Each row is shifted at random along 7 fixed directions that mean nothing.
Known rows, with every step that occurs
gumas, kuda, runid, pone, pivov: [ -52  219  -40   72 -445  -92    5  192 -113   13  156  122   43 -142
  187  -77   80  246  327 -157  -30  435 -120  230   25   68   -9  298
 -111   46 -271  282 -329 -223  136 -149  -47 -588 -126  212  -57  548
 -171  192  160 -135  219    9  117   10  -49  258 -107 -164  -60  158
 -349   51  331  -99  282 -387 -346  -70]
gumas, kotod, dunep, kuda: [ -65 -123  184   75   40 -105 -235 -188  105   14  130 -103  153 -171
  252   33   63 -133  145  142 -258 -293 -139 -394   91  127  131 -177
  -21  393  158   45 -427 -215    6  -93 -187  210  -42   -5 -187  101
   18  -11  170  294 -110  -97  -40  -74  270  -44 -309 -222   74  378
 -207  -66 -141  110 -290   27 -323   82]
sufed, kotod, gumas, pivov, pone: [  26  255   -4 -160  100  -33 -179  199 -267  348  190  -37   10 -276
 -136 -159  223 -102  114 -186 -225  140  101 -344  170 -371   64   58
 -152  335 -361   38 -236 -338    9   30  -78  248 -207 -113  -31    8
  -95   -4  198  -79  146  275   44  103  637  240 -212 -160 -201  191
   43 -330   -3  112 -186  103 -221 -235]
monol, dunep, kuda, vatadob, pivov, kotod: [ 242 -151 -392 -198   59 -221 -490 -265  324 -104  279  -82  552  248
  571  354  -91 -332  319  139   40 -181 -354 -208 -121  242  191 -596
 -305   53  159   -1 -363 -608 -201 -193  -71  -36  -64 -390 -158 -183
  272  197  147  294   -8 -593 -259 -508  233 -173 -602  -64  356  374
 -103 -565   72  297  -49  -10 -446 -266]
kuda, sufed, kotod, gumas, pivov: [ -53   80  111  -41  -86  -14 -435  113 -285  228  203  222   75  -82
   57  181  306  313  151 -212 -241  196  152 -156   85 -177  -27  -56
 -330  580 -215   29 -200 -241 -159  149  -22   49  -74   10  -39  100
   74 -134  433  -67   70  352   71  165  465  306 -173   60   87   14
  -51  -83  -17  136   -4   88 -409  127]
runid, vatadob, kotod, dunep: [  55   52   27 -213 -363 -147   33  -26 -101  163  139 -262  110 -116
  317  135 -124  -70 -241 -288 -144  119 -446 -135  255  359  -51  -76
 -436  287   27  173 -491  -85  289  100  173   93 -141   34  -44  215
  -86   81   52   89    6 -388  135   12 -334 -113 -113 -199  -95  286
 -161   24  334   91  -88  -43 -254   67]
sira, pivov, kotod, dunep: [-386 -209  160 -217 -140 -205  -21   81  -13  -34  321  195 -131 -217
  -61   77   78  -35  174   82  -78 -230  100 -288  364 -291  114  210
 -105  372  106  297 -613 -466  117   54  -26   80 -182  264 -204   19
   -2  256  266 -123  188  -91 -167  208  254  -89 -484 -314 -244  390
  -50  -97   62  -55   94   -3 -404 -211]
sufed, kotod, gumas, kuda, vatadob: [   4  149  190  -24  -15 -108 -197   61   -2  255  128 -177   34 -365
   -2  -83  109   97  184 -258 -209   41   82 -297  276  -42  224   -3
 -281  216 -246  278 -474 -311  -90 -158 -123  143  -93    7   14  190
  -30 -282  210   93  181  207   80  -17  469  175 -212 -161   37  194
 -282   55    3   58  -81  -74 -356  154]
monol, pone, pivov, kotod, dunep, kuda, vatadob, sufed: [ 129 -201  195  193 -414  -15 -173   94 -163    1  251  388  226   57
  304  170 -129  209  180 -548 -267   22  128   -5  211  264  -44   28
 -300  449 -106  103 -318 -241  -42   25  -95 -326  247  173   -7  283
   -7  -20   89 -257 -153   59  189   16 -138  272 -283  218  -84  225
 -113   19  211    5  165  -53 -266  185]
kotod, dunep, kuda, runid: [ -61  -88  -23  394 -185  -45 -292  -41   43   24  105  377  -53   34
  283   56  -58   39  385   22 -121  191 -420 -239  -67  453 -109 -117
  200  -30  125  -13 -133  -88  129 -246 -409 -374 -110   22  -88  283
  111  -78   46  138 -219  144  181 -135 -181  240  -29 -213   94  302
 -291  159  -34 -139 -272   -9 -294  352]
dunep, kuda, vatadob, sufed, kotod, gumas, pivov: [-122 -142  312  183 -450 -114 -157  -46    4  -94  163  161  174 -222
  272  223   15  479  194 -413 -168  178 -104  -82  463  273  -31  -61
 -340  517   -1  310 -358  -97  -33  -74   29 -241  -39  264 -116  315
  -94   40  263  -76  -76  -40  233    5    3  188 -384  131   44   20
 -346  214  156  179  312 -195 -520  135]
monol, dunep, gumas, kotod: [ -94  394  -43  -30 -222 -237  -34  190 -216  -63  198  374  151  -79
  326   68   72  116  200  145 -217  325 -222  -39  304  173   52  138
   -9 -174   99  386  -69 -192   27 -139 -223 -371 -254   99 -100  248
  -37 -185  111 -220  182   32  110 -162  -91  -78 -177 -375   88  -57
 -249  -33   81 -212  161  -71 -306  285]
runid, pone, pivov, kotod, gumas, kuda, sufed: [ -23 -422  466  216 -249  149  207   52  -38   17  276   59   80 -279
 -101   78  128   15  275 -302 -382 -237  261 -138  339 -199  185   -5
  -54  912 -165   72 -463   32   76  169  -20  285  299  256  -10  220
 -304  492  131 -376   14  -98 -143  414  259  113 -161   53 -516  503
  103 -216  165  280   76 -136   17 -162]
vatadob, kotod, dunep, gumas, kuda, sufed: [ -29    7  259 -249  -55   43 -133 -151 -178   25  142    2  248 -113
  337   18  -72  122    6 -302 -235  -86 -307 -342  311  298 -200 -188
 -341  647  -36  189 -457 -159 -130  234  207  234   60  185  -39   -1
   20  -57  230  173   54   42  147  260  144   87 -284  -26   -1  117
 -265  300  206  124   81  166 -234  336]
sira, dunep, kotod, sufed: [ -27 -207   98   14   10 -139   -4 -112  -49   11  251  117  201 -168
   93  159  -15   17  211  -13  -69 -288 -303 -340  207  228  -71 -134
 -475  384   22   86 -583 -363  -18  -68  -89  191  245   78 -218   25
  118  -60  238  159   20   43  -35  -85  339    4 -356 -201   88  402
 -198    1  -72   34  -73  196 -253  109]
sufed, kotod, gumas, kuda, runid, sira: [-243  -60  309  686 -178 -155 -315   51   66  134  -91  173    0 -599
  -25  141  -38  -60  372 -170 -270  179  -85 -226  202  400   40  111
   31   74  -35  121 -138   86  168 -271 -348 -240 -264   49  -27  456
 -211 -433   68  -70   49  328  235    7   -4   82  -33 -420  -70  292
 -299  159 -167    7  -13 -328 -313  398]
kotod, dunep, gumas, pivov, runid, vatadob: [-158  -10  -22 -242 -152   68 -375  -23 -278  249  344  223  235  138
  308  197   84 -173   32   17 -223  252  129 -348 -136 -172  135 -160
  -48  228  215   69 -108 -520   26  -51 -178  -96 -583  -77 -191   -7
  352  447  499   82  -17  -39 -108  -16  281  123 -276 -245   -1  107
  -84   53  -62   69 -258  143 -481   93]
pone, pivov, runid, sira, dunep, kotod, gumas: [ -43 -472  184  545  193   62  225  205 -116   39  114  116  -48 -285
 -226 -292   90 -563  472 -369 -179 -163 -115 -494  318   65  112 -163
   85  230   97 -121  -10  210  173 -338 -477  329  241   58  289  248
 -355  168  -66   86    6   89 -251  201  307   52  130 -599 -390  451
 -121 -188  -45  -44 -323  102    4  169]
monol, runid, pone, pivov, kotod: [  64 -143  236  446 -439  -41   10  240 -111  117  278  340  -44  -62
  115  115  105   53  260 -271 -362  243   49 -107  165   22  103  155
    3  295 -128   27  -51   23  216  -39 -412 -280  210  160   -8  342
 -131   97   92 -372  -26  196   66   95 -177  136  241 -234  -56   81
  -71 -186  -52 -118  -29 -277  -85  149]
kuda, vatadob, sufed, kotod, dunep, gumas: [ 287 -109  -67  208 -353  -98    1   48  107  -11  191   60  -27 -200
  -53   34   47  266  375 -284 -198  254 -356   54  400  296  265 -117
  -34   30  126  -72 -351 -148   32 -293 -318   -7   31 -197  -60  197
 -208  -59  -84 -174   61 -265   91 -237  108  -20 -145  -34   59  268
  -15 -146   95  159  -13  -19 -283   88]
sufed, kotod, dunep, gumas, kuda, vatadob, pivov, runid: [ 241  227 -119 -388   78  -91  -17  101 -199  246  281 -199  248 -156
  116 -411   78   57  -26 -241 -127  175 -336 -287  350    7   14  -90
 -193  144  -81  232 -416 -312  -78   29  110  268 -220   -5  189   40
  -17   51  162  195  194  -28   78   61  393  194 -160 -111 -121  228
 -343   18  278   38 -103  195 -469    7]
sufed, kotod, dunep, gumas, kuda, vatadob, pivov: [ 256   35  -79 -168  171 -114 -198   -3   28  330  172 -210  313 -189
  205 -227  -65 -124   54 -132 -133   20 -346 -379  151  172  127 -282
 -262  191  -24  137 -375 -369 -204  -46  -36  444 -212 -162  157  -50
  -31  -92  101  201   78  -53   21  -71  395   26 -269  -86  -79  269
 -187 -111   58  132 -296  190 -331   69]
monol, pone, pivov, kotod, dunep, gumas, kuda, runid: [ 130  -98  -36  192 -131   15 -247  147 -198   73  155  316  401  -21
  218   14 -137 -115  200 -189 -257  147  -86 -107   13   92  -60  -41
   28  227   28   84  -46 -317   46 -119  -95 -121 -201  -67  212  148
  -52  202  -16 -243 -107   68  122   31   25  207  -95  -48 -246  204
   12 -317  137   70   43   46   -8  118]
sufed, kotod, dunep, kuda: [ 377   67 -125  -38  241  -46  396  184   -8  204   89 -198 -210 -307
 -317 -672  206 -184  314 -102 -147 -183 -625 -411  539   10   72 -166
  167   78 -321   15 -399  153   91 -112 -360  722  347 -113  266   79
 -364 -169 -352  170  -50   16  -38  -28  332  168  101 -260 -233  657
 -127 -348  187  -74 -558  167    5  -17]
monol, pone, pivov, kotod: [ -25 -162  128  397 -370  -83  -70  256  -61  -17  166  425  -72  -43
   12  184  -74  -17  449 -241 -278   29  319   46  231  -60  184  242
  -83  150 -122   15 -215 -310   89 -167 -342 -357  126   90 -196  234
 -171   52    3 -543   53  -21   -3  -10   42   17 -180 -172 -119  275
   97 -300   34  -62  190 -207  -92  -89]
monol, pone, pivov, runid, sira, dunep, gumas, kotod, sufed: [   4 -188  126 -214  -83   73 -195  -46 -451   86  356  213  732   48
  449  255 -121  -85 -153 -491 -229 -128  310 -238  -43   80 -106  -53
 -662  627   23   25 -237 -363  -41  247  191  -44   28   64   -7   89
  224  320  475  -13   24  210   16   37  245  264 -287  160  -38  137
 -121   25   98  168  175  285 -292  153]
gumas, pivov, runid, vatadob, kotod, dunep, kuda, sufed: [ -25 -428  182   49 -193  105 -392 -233 -111   63  188  -53  499   50
  425  287   58  -68  -19 -201 -285 -120  -65 -397  -47  157  -90 -474
 -153  790  226  -95 -236  -12   91   32  101  175 -266   24    6   35
  -24  376  382  344 -270 -258  -53  113  151  137 -166   75  -73  202
 -218    5  140  397 -107 -111 -568   75]
vatadob, sufed, kotod, dunep, kuda, gumas: [ 419  257 -344 -347 -275 -184 -105  -11 -307  -75   99 -136  347 -171
  296  -66 -157  210   72 -425   21  204 -796   57  214  463 -261 -130
 -389  140 -110  171 -287 -170   34  218  270  -55  -33 -108   68   79
   26  -54  -27   82  108  -65  150 -120 -128  258 -266  180  134   54
 -138  -49  494  161  251  183 -236  -22]
runid, monol, dunep, kuda, gumas, pivov: [ 141  -16   27 -256 -349 -136  111  -97 -122   36  313   51  384   16
  358  -47  -30  104  -51    8  -12  -27 -461 -217  463  301 -290 -309
 -225  193 -142  446 -161  300   64  161  226   59   88  169  184   89
  -65  -12  113   87   23  100  146  -27 -109  288 -101  150 -106  120
 -359   -9  291   26   -7   -3 -293  387]
kotod, dunep, kuda, runid, pone: [ 286  208 -534   57  -16  -92 -145   69  -50  119  157  161   15   80
  150 -217  126 -180  304  108   17  337 -880 -126 -174  275 -140 -191
  264 -210  -97 -159  -59 -110  247 -197 -309 -170  -85 -293   66  216
   57  186 -172  144 -143  -20  108 -312 -156  358  -10 -213   44  474
  -60 -344  237    8 -399  111  -71  -79]
sira, pone, pivov, runid, vatadob, kotod, gumas: [ 185 -183  219  -95 -236  -60  333   71 -260  116  270 -151  147 -180
  162 -176 -131 -153  153 -801 -211  -39   16 -441  346  102  116  -13
 -468  397 -153  271 -403 -102   94  -66  -98   87  308  335  186  290
 -345  223  141 -110  315   83 -110  176  295  257  -70 -160 -268  157
 -126  303  391   30  180   17    3   45]
sira, runid, pone, pivov, kotod, dunep, gumas, kuda, vatadob, sufed: [  66 -311  100   90 -302  -36   -1   47  -56  -18  394  249  304 -222
   11   32  118  -50  168 -273 -253  137 -125 -193  216  -81  188  -80
   -8  470   47   35 -263 -324  149 -212 -269  121 -133   14  111  275
  -22  463  215  -87  -34  -76 -185   59   50   72  -76 -166 -207  237
   26 -168  -29  238  -24 -119 -148   57]
runid, pone, pivov, kotod: [ -54   67  182  506 -434 -240 -501  184 -154   79  158  416   74  -80
  480  542 -234  -46  205 -240 -152  200  315    8 -294  339   24  274
 -453  155  -40  154 -232 -393   87   87 -100 -802 -145  115 -328  404
  213  -87  381 -304   37  164  187  -71 -445  124 -306  -99  -38   16
  -46   27   31   -9  224 -251 -345   64]
runid, vatadob, pivov, pone: [ -46 -258  145  345 -387   67   75   95   46  305  185  216 -126  -89
  -41  150  152 -169   97 -113 -277  373   -2  -82  193  -20  203   43
  -55  379  -97 -165 -166  -47  109  -15 -212   27 -206   87 -133  167
 -153  293  102 -349 -105 -297   92   96   51 -129  -51 -133 -386  300
  153 -268 -111  226 -275 -318 -209 -210]
sira, pivov, runid, pone: [-169 -217    4  264 -149   23 -255   71 -131   82  248  396  196  -52
  255  288  128 -131   31   -7 -143   96   34 -308 -207  -70  -53   42
 -135  353  111 -103  -80 -150  169   66  -28 -129 -384   53    1   63
  145  264  333 -115 -112  188  123   27  -86  174  -67   29 -288   41
   74 -147  -69  196  -27 -129 -312  -97]
gumas, pivov, runid, vatadob, sufed, kotod, dunep: [ 306   88 -201 -166 -274  -89 -246   73 -369  235  117 -167  315  -70
  254  -94   65 -128  -10 -291 -168  198 -327 -147 -102  207   11 -151
  -89  151   23  -23 -123  -64  207  -52   11  -77 -388  -84  168  212
 -163   85  136  222  -51 -123  -32 -103  -28  274  -28  -81  -62   46
 -230    6  397  123 -102 -133 -547   25]
runid, sira, pone, pivov, kotod: [-303 -361  224  565 -252 -164  -29  112   -8 -127  116  340   14 -392
  -92  305  -12 -488  286 -180 -101   51  165  -94  143  141   67  301
 -230  171  -56  -32 -143  -91  267 -122 -328 -259  129   74 -149  387
 -260  122  101 -371  109  -44  -33    7  -21 -155 -280 -491 -390  488
  171 -320 -105  140   52 -229  -34  -84]
dunep, kuda, gumas, pivov: [ -46  -30  126 -295  -29  -23   82   26 -187   81  179  -48  152  -37
  182 -245   44  234   92 -193   83  101 -192 -355  341 -127  -96 -191
 -302  464 -206  448 -255  -31  -96   52  170  305   22  265  103  -85
  -71  361  345  239   60  155  -58  164  560  401 -193  -52   37 -101
 -259  -54  332  128   96  175 -281  -72]
pivov, runid, monol, dunep: [ 237  256 -100 -194 -297   86  -70   38 -474   21  355  210  245  183
  254  -51  241  -20 -244  -38 -169  221 -266 -155  165  110 -361  -23
  -54   19  -87   36    9  217  255  246  248 -265  -75   34  278  152
  294  -82  177  116 -115  264  364   26 -320  443  359  113 -198  -57
 -316   -3  177  -32 -122   28 -329  468]
dunep, kuda, kotod, gumas, pivov, runid, sira: [-142  -57  124  147  149  -95 -351  -31 -183   10   74  109  250 -202
  134   14  121 -141   40 -200  -32  139 -407 -424  162  123 -307 -224
 -152  415  -15  155   23  174  156   34  107    8 -188   54  116   72
  129  194  257  358 -184  262  163  107  220  361 -211 -275  -33   11
 -235 -140  175  263  -28  129 -322  100]
gumas, kuda, vatadob, sufed, kotod: [ 324  -68  116  198 -234  -65  -91  -51  163   54  -18 -184  101 -332
   55 -125   61  136  420 -300 -154   -4 -216  -22  164  388  308 -110
 -152  117 -221   94 -488  -83 -154 -323 -229   11  154  -16   97  312
 -258 -397  -34  180   23  -79   56 -243  207  135 -180   31  121  168
 -321  106  176  164  -23 -379 -372  256]
dunep, kuda, runid, pone, pivov, kotod: [ 152  183 -172   -2  -64   -1  130  254 -251   -1  237  177   -6  -35
  -79 -294  338   59  103 -103   21  405 -479  -88  323 -214 -289    9
  -13  335 -241  125 -154    4  221   85  102   42   81   14  283  250
   -2  500   34   24 -115    3  209  116   26  443  136 -143 -246  261
  -94 -591  289  105  -22   59  -63 -267]
kuda, kotod, dunep, gumas, pivov, runid, sira: [ 108   75  -14 -309   83 -261  -92   28 -239  143  232  -83  103 -162
  119 -239  -93  -30  133 -274   38   71 -400 -295  217  206  -65  -87
 -226   47   27  245 -334    5  136    0   11  -45  -93   34  -73   52
  -20  153  259  384  226  153  -73   44  450  286 -320 -471  122  135
 -282  156  492  -63   22  368 -477   69]
kuda, gumas, pivov, kotod: [-137   86  -14 -308 -168 -145 -101  178 -301   24  215 -106  120 -114
  -63 -100   89  215  -72   36   27  305 -127 -103  309 -357  -90   56
  -74  321    2  370 -197 -199  200   44  341  190 -351  113   77 -164
 -194  463  293  -44  244  -60  -73  273  555  186 -124 -249 -149 -130
   -2 -484  351  241  288  152 -286 -322]
sira, dunep, gumas, kotod, sufed: [ 214  -72  -59  151   15 -384  237   39  -36   11   45   21   87 -412
  -17 -280 -119  -42  559    8 -133 -175 -648 -369  333  548  237 -115
   31 -198  124  247 -350  -76   48 -426 -423  160   84  107   56  220
 -362 -234 -131   27  277    0 -183 -317  226    5 -219 -452  152  245
 -261  180  153  -38   -2   91  -38  358]
monol, pone, pivov, kotod, gumas, kuda, runid, sira, dunep: [ -48 -487  255  351 -223 -111    2    9  -15   57  137  164  304 -299
   98   30 -216 -163  414 -407 -242 -242  100 -209  203  292   60  -16
 -147  326 -130  120 -334  -66  121 -237 -226  -99  175  180  112  359
 -368   46   -8 -175   99   52 -100   47  173  156 -240 -243 -199  532
 -163   22  152   -4  163 -160  -77  155]

Rows
[ 101  151 -168  303 -159  -40 -391  141 -188  -26   84  254  174 -104
   57  -15  342  139  178 -235 -147  525 -489 -130  185  141 -162 -179
   87  169  -13   -7  127  -41   87 -222 -113 -201 -262 -105  236  251
   38  -21   55   72 -223   75  316 -159  -51  381  -51   17   18  -58
 -212 -267   87  304  -25 -151 -396  131]
dunep, kuda, vatadob, sufed, kotod, gumas, pivov, runid
[ 257   48 -231 -209  128 -348 -343 -148 -280  165   59 -172  538  -87
  521 -197 -246 -258    5 -398  179   63 -773 -381 -116  796 -197 -279
 -480   79   85  122 -129  -14  -49  119  281 -154  -77  165  174   65
   47  -35  312  558  228  169  -63 -141   97  408 -284 -206  342  -91
 -529  363  497  178  191  201 -572  176]
vatadob, pivov, runid, sira, dunep, kuda, gumas, kotod, sufed
[-104 -248  -43  -78 -136  -70  127   -4   -3   53  343   59  284 -169
   -3  -62  321 -121  179  -47 -108  218 -260 -192  274  -63  103  -91
 -151  102 -182   68 -156 -129  125 -273 -324  142   77  -69  124  216
  -59  248  165   93  151  -98 -133 -167  346  -22  -63 -467  127  341
 -212 -292 -116   61 -188 -106 -186  129]
monol, runid, sira, dunep, gumas, kuda, vatadob
[ 173   -5  -91  178 -274 -145  122  299 -157   37  238  194   20 -329
 -264 -290  300  -83  244 -334 -190  375 -462  -78  300  -78  165   87
  209  167 -185   37  -57  -72  320 -355 -347   29  -53   45  358  454
 -298  240  -84 -180   41   77 -120   26  -89  242  167 -339 -239  129
    8 -289  183  151  -17 -250   18   37]
sira, runid, pone, pivov, kotod, gumas, kuda, vatadob, sufed
[  27 -271  320  338  -22 -117 -163  152   50   29  109   80   22 -216
   93  -97 -205 -194  480 -267 -208 -145  145 -330  203  230  349  -88
   33  143  214  331 -365 -319 -111 -344 -370    3   -9  134  117  242
 -149  -34   75   40   57  -44 -173   83  183  -13 -254 -334 -176  228
 -261   61   75  -61 -107   -5 -246  373]
pone, pivov, kotod, dunep, gumas, kuda, vatadob
[ -10  -69  -31  327  -71  102 -516  162 -179  165  128  370  278   30
   71  161  102 -226  216 -153 -301  225  156 -148 -154 -187  -17  -58
   45  331 -101 -101   96 -409   21 -153 -187 -134 -216 -164  187  114
   91  116   79 -239 -141  217  111   32  207  262  -43  -75 -158  144
  120 -526 -140  173  -72  -84  -11   50]
monol, pone, pivov, kotod, gumas, kuda, runid
[ -36  -63  244  355 -131  -98   88  232 -220  149   62  256 -129 -485
 -321 -268  273 -372  307 -561 -118  262  -82 -182  289  217  100  243
  -90  159 -421  111  -90  156   85 -196 -429 -112  399  226  304  576
 -398 -272  -21 -126  160  382   43   54  151  349 -147 -451 -307  336
 -101   47  155   34 -102 -249  -58  319]
runid, sira, pone, pivov, kotod, gumas, kuda, vatadob, sufed
[-145  -84  411  331 -496 -189 -166  -77  -46  113   91  194 -115 -246
  162  137 -161   94  402 -471 -364  -56  -29 -356  511  423  -12    1
  -63  264  -68  120 -242  152  172 -149 -218 -436   71  370 -317  293
 -325 -315  142 -202  262  271  148   92    1  247 -204 -294  176   93
 -378  612  152  -59  360 -348 -403  381]
vatadob, kotod, gumas, pivov, runid, monol, pone
[ 313  251 -150  145  -92 -120 -360  211 -390  260  193  397   28  -85
  -20 -167  322  186  283 -115 -221  354 -350 -201  157  222 -173 -130
   84   22 -146    1   26  106  -48    3 -248 -141  -87  -85  188  263
   69 -432  187   78   34  502  236  -47   90  533   80  -21   93  105
 -238   68  110  -17 -235   81 -463  549]
kuda, sufed, kotod, dunep, gumas, pivov, runid, monol
[ 193 -299  328  359 -265 -134    2   25  -63  164  122  121  118 -388
   11 -152   64 -232  431 -699 -262  110 -174 -316  239  466  240  -17
  -89  180 -261  122  -79  195   32 -309 -596 -172  500  202  291  515
 -355 -297   12    9  132  424  -66  -70  133  355   24 -408  134  150
 -296  293  121  -64  -40 -303  -99  567]
monol, runid, sira, pone, pivov, kotod, gumas, kuda, vatadob, sufed
[  49 -544  100 -101  -92 -197  203 -216  -27  -73  275 -237  677 -351
  297  -10 -170 -124   21 -323 -109 -220 -613 -351  304  368 -235 -264
 -307  512  -74  132 -260  248  333    5  137  268  118   68  151  102
 -372  475   18  158    1 -139  -87   54  208   35 -249 -208 -167  381
 -171 -186  333  235   75  135  -30  -85]
monol, runid, sira, dunep, kuda, kotod, gumas, pivov, pone
[ 137 -364   65   84  -42  245   88   47 -162  -40  355   93  294  164
   85 -122  113 -219  170 -250 -167  -87   15 -406  326 -157  -80 -456
   -8  425   89   58   20  144    1   22  -62  368  172   -2  365  -36
   53  370  138  143  -62   48 -120  212  291  226  217   95 -296  185
 -156 -360  -30  144 -248  152 -133  257]
pone, pivov, runid, monol, dunep, kuda, gumas
[ 288 -161   14  296  -64  -67  168   59  -29  -14  107  101   41 -315
 -115 -243  244  152  605 -262 -230  -50 -480 -258  464  149   41 -254
  186  388 -213    6 -223  339   76 -140 -279  177  252   74   78  259
 -379  165  -58  -41  -30   42  -44  -10  264  417  -71  -33  -45  454
 -154 -102  372  235   32 -119 -182  -73]
dunep, kuda, sufed, kotod, gumas, pivov, runid, pone
[ -97  103  152  -95  -64  -71   96  172 -382  232  307  189  105 -340
  -69 -227  174  -44   -9 -257 -233  167   34 -381  397  -97 -113  197
 -164  262 -200  183 -275  -83  135   91 -152  117  -90  146   18  226
 -149  -12  274  -56  178  314  125  167  370  254 -132 -312 -321  381
 -183   99   77  -73 -118  106 -390   84]
sufed, kotod, dunep, gumas, pivov, runid, sira, pone
[ 367  -50 -295  -25 -155 -189   33  -37   10   54  250   62   90  -18
   31 -263  142 -135  525 -194 -127   52 -712 -212  531  277    5 -375
  138   15  -62  -52  -69  165  -26  -42 -148  -57  130   47   78  102
 -173   53  -75  -52  266 -121 -126  -73  147  236 -112 -126  105  352
 -296   -3  293   93   71 -116 -375   15]
vatadob, pivov, runid, monol, dunep, kuda, sufed, kotod, gumas
[ 270  243  -29 -286 -150   17   78  111 -349  293  349  262  -59   28
 -261 -388  389  113  106    8 -111  305 -427 -259  522  -57 -149 -173
  226  166 -117  155 -103  245  108   59  -91  131  162   37  336  147
  -31   -6  116  137   59  438  150   76  300  625  333 -179    3  140
 -332 -118  185 -133 -207  150 -325  507]
kuda, runid, monol, dunep, gumas, pivov, kotod, sufed
[  96 -200   81 -211 -195 -137 -308 -179  -33  193  309   23  213   -6
  136   -8   43  -78  210   25 -126 -242  -17 -354  171  -48  -20 -249
  -41  418  -97   96 -440 -230   50  -18  -22   17  -21   10 -123   34
   -4  222  289  218   -9    1  -92  -43  429  379 -370 -120   74  443
 -220 -100  151   86  -71  -38 -507  -42]
gumas, pivov, kotod, dunep, kuda, runid, monol, pone
[ 543 -137 -138 -205 -114  224  114   82 -399  196  203  -79  703  -40
  259 -207  -63 -204  -80 -601 -336   18 -257 -161  125   86  -41 -294
 -234  504 -116  -31  -85  -67    4  125  119  409  -53 -155  489   78
 -126  340 -100  -80 -180  -89   50   45   42  286   44  322 -397  238
   36 -265  381  262 -107  132   40   62]
monol, pone, pivov, runid, vatadob, sufed, kotod, dunep, gumas, kuda
[ -24 -101  100  518 -503  -50 -209  -20  -60   33  -13  424  152 -251
  281  164 -176   68  367  -92 -307  444 -528  -44   40  721   25  -46
  318  -67  310  158   18   19  151 -311 -396 -476 -475   94   22  457
  -72  -98  -44 -170 -155   10  243 -106 -484   78  -43 -214  -82  107
 -254  417   60  -18  -48 -252 -225  638]
kotod, dunep, gumas, kuda, runid, vatadob, sufed
[ 341  -57   25 -398 -540 -134  104 -275   -8  -69  207 -336  183 -379
   47   26  -92  233  434 -500 -122 -147 -317   52  570  222  135 -133
 -394  353 -170  168 -658 -172  -23   89  150  -78  174   18 -211  225
 -117  108  113  -27  406 -176  -94  -60  296  203 -378   84  245  305
 -260  281  345  145  475 -142 -336  -46]
vatadob, sufed, kotod, gumas, kuda, runid, monol
[  -5  -26  239  161 -409 -158 -170 -171  101   89  371  274  342 -141
  361  266  -31   52   55  -28 -212   90 -235 -134  448  430 -183 -126
 -238  240  -62  286 -299    3  -44   27   84 -375  -26  163 -176  262
   88 -231  202 -121   34  107  388  -13 -129   97 -400   69 -166  318
 -359  173  -13   48   31 -225 -469  377]
runid, monol, dunep, kotod, gumas, kuda, vatadob, pivov, pone
[-256 -211  241  276   64   23 -283  -54  -38   13   32  397  248 -422
  -98  149   79 -236  320   71 -130  141 -166 -352  178  103   90  -83
  113  365  260  170  -80 -155  -26 -129 -168   92 -374   12   65   88
  117  239  286   39  -51  234   40   55  274  137 -198 -346  -91  125
 -118  -82 -134  273   36  -37 -231  337]
dunep, gumas, kuda, runid, sira, pivov, kotod, sufed
[-186  -33  178 -126 -291 -234  139   67 -172  -26  378  327  106 -217
  163  -44  129  119  172  -37 -147  -30  -20 -346  583   -3    7   95
 -102  127  165  464 -301   19   69   -2  -40 -183 -213  381   -9  239
  -13   16  349  -47  301  232   47   68   59  167 -203 -197  -85   49
 -408  342  106 -165  248 -132 -569  316]
sira, pivov, runid, monol, dunep, gumas, kotod
[-346 -346  312  149 -139 -181    9 -105 -140  -42  194  216  285 -420
  174  221   33   41   75 -281  -65 -151 -122 -280  347  406 -299    5
 -594  512 -228  216 -420  119   97  163   69   15  180  270  -31  376
  -21 -108  327  108   46  137  102   90    4  105 -393 -188 -123  522
 -312  221   19   84   59   21 -335  278]
runid, sira, dunep, kuda, sufed, kotod, gumas
